[[-93  12  73   8 -67  68  80 -21 -79 -57]
 [-37 -44 -75 -56  54 -70  -2 -49  18  64]
 [  5 -33 -39 -12  51  54 -38 -76 -58  64]]
:
[[-37 -44 -75 -56  54 -70  -2 -49  18  64]]

[[ -8   0   5  -2  14   5  -4 -31]
 [  9 -12 -32   6 -27 -49  16 -33]
 [ 11   1   5  -3 -11  11  -4  20]
 [-20   0 -35  16   0 -60  24  14]
 [ -8   4   7   0  12   8  -2   8]
 [-35   7 -22  16  24 -45  19  19]
 [-14  -4 -10   3  15 -22   4 -69]
 [-26  10   2   8  27  -5   5  32]
 [ 25  -8  19 -15 -14  37 -17 -48]
 [ -4   0 -16   7  -7 -26  12  22]
 [-17   7  19  -2  32  25  -9 -10]]
:
[[  9 -12 -32   6 -27 -49  16 -33]
 [-20   0 -35  16   0 -60  24  14]
 [-35   7 -22  16  24 -45  19  19]
 [-26  10   2   8  27  -5   5  32]
 [ -4   0 -16   7  -7 -26  12  22]]

[[-65   4 -40  -2 -64   0]
 [-82 -24  45  -2 -31 -19]
 [-81 -27  57  -2 -22 -21]
 [-63   5 -42  -2 -64   0]]
:
[[-82 -24  45  -2 -31 -19]
 [-63   5 -42  -2 -64   0]]

[[ -9  15 -35  37  -5 -34 -18  34  32]
 [-35  15  54  30  45  34 -29  -1  49]
 [-22   7  43  16  12  44 -18 -14  32]
 [-22  56  21   1 -22  -5 -24  -8 -20]
 [ 69 -18 -24 -20 -14  15  16 -14  -3]
 [-61 -18 -35  44 -22  -5  11  -1   6]
 [ -9  -9  -2  30 -22 -34 -12  41 -20]
 [  4  32  43   1  12   5 -18   6  15]]
:
[[-35  15  54  30  45  34 -29  -1  49]
 [-22  56  21   1 -22  -5 -24  -8 -20]
 [-61 -18 -35  44 -22  -5  11  -1   6]
 [  4  32  43   1  12   5 -18   6  15]]

[[-32 -39 -34 -33 -51  -6  -9 -28   2   2]
 [-15  21  17 -61  26  38   5  20 -33   6]
 [ 54  14 -12  16  35 -16 -15  43  31 -22]
 [ 42   0  12  44  18   6 -24  34  43 -25]
 [ -2 -14  37  73 -16  12  -7 -18  22  -3]
 [ 54  15 -13  14  35 -18 -14  43  29 -21]
 [ 25 -10  28  62   1  15 -22  13  43 -18]
 [-22  34  24 -33  28  19  27  -3 -50  21]
 [ 47   4   6  37  24   2 -23  38  41 -25]]
:
[[-15  21  17 -61  26  38   5  20 -33   6]
 [ 42   0  12  44  18   6 -24  34  43 -25]
 [ 54  15 -13  14  35 -18 -14  43  29 -21]
 [-22  34  24 -33  28  19  27  -3 -50  21]]

[[ 83 -77   6  20  33 -35  40 -16  -4 -64 -33 -76 -31 -13]
 [-20 -59 -80  -4 -46  -9 -80 -58  81  -6 -19 -40 -70 -17]
 [ 24  17  -1  -9 -45 -80  23 -48  46 -56  74  77 -21 -17]
 [ 71  22 -79 -40   8  64 -22 -58   5  48 -84 -52  18 -42]]
:
[[-20 -59 -80  -4 -46  -9 -80 -58  81  -6 -19 -40 -70 -17]
 [ 71  22 -79 -40   8  64 -22 -58   5  48 -84 -52  18 -42]]
---
[[ -8 -11 -26  21 -60 -47 -12  -5 -14  28 -15]
 [  0   0   0   0   0   0   0   1   0  -1   1]
 [-34 -24  32 -37  26   1 -12 -56   6   2 -40]
 [ 21 -37   9  -4 -29 -46  15   7 -55  17  -7]
 [ 70 -17 -37  -3  62  69  22  27  40 -12  55]]
:
[[-34 -24  32 -37  26   1 -12 -56   6   2 -40]
 [ -8 -11 -26  21 -60 -47 -12  -5 -14  28 -15]
 [  0   0   0   0   0   0   0   1   0  -1   1]
 [ 21 -37   9  -4 -29 -46  15   7 -55  17  -7]
 [ 70 -17 -37  -3  62  69  22  27  40 -12  55]]

[[ -9  -7  16 -24  -1  -9   2  -6  -7  -6]
 [-42  18 -33  61 -70 -27  27  43   5  57]]
:
[[-42  18 -33  61 -70 -27  27  43   5  57]
 [ -9  -7  16 -24  -1  -9   2  -6  -7  -6]]

[[ 22  21 -78  15  21  48 -60 -37 -24   2  31   3]
 [ 29  18  32  67  20 -20  23   8  84 -43 -11 -47]
 [-23  63  38 -63   6 -18  84 -25  57  31   7  32]
 [-56  69  26 -17  35  -1  49   4 -11  29 -17  21]
 [-46 -11  45  50  -5 -28  85  -4  90 -52 -39 -17]]
:
[[-56  69  26 -17  35  -1  49   4 -11  29 -17  21]
 [-46 -11  45  50  -5 -28  85  -4  90 -52 -39 -17]
 [-23  63  38 -63   6 -18  84 -25  57  31   7  32]
 [ 22  21 -78  15  21  48 -60 -37 -24   2  31   3]
 [ 29  18  32  67  20 -20  23   8  84 -43 -11 -47]]

[[ 22 -90]
 [-41   5]
 [-23  30]]
:
[[-41   5]
 [-23  30]
 [ 22 -90]]

[[ 65  55  28 -36 -70  52 -53 -21 -44  58]
 [ 57  28  41 -19  14   4  20 -74 -48   6]
 [ 36  37  32 -59  11  46 -13 -40 -27  45]
 [-71  35 -80   7  43 -47  19  49  61  24]]
:
[[-71  35 -80   7  43 -47  19  49  61  24]
 [ 36  37  32 -59  11  46 -13 -40 -27  45]
 [ 57  28  41 -19  14   4  20 -74 -48   6]
 [ 65  55  28 -36 -70  52 -53 -21 -44  58]]

[[ 42  66 -69  31  42  97]
 [-25 -36 -12  48 -91 -41]
 [-39  -2  -4  20 -34  10]]
:
[[-39  -2  -4  20 -34  10]
 [-25 -36 -12  48 -91 -41]
 [ 42  66 -69  31  42  97]]
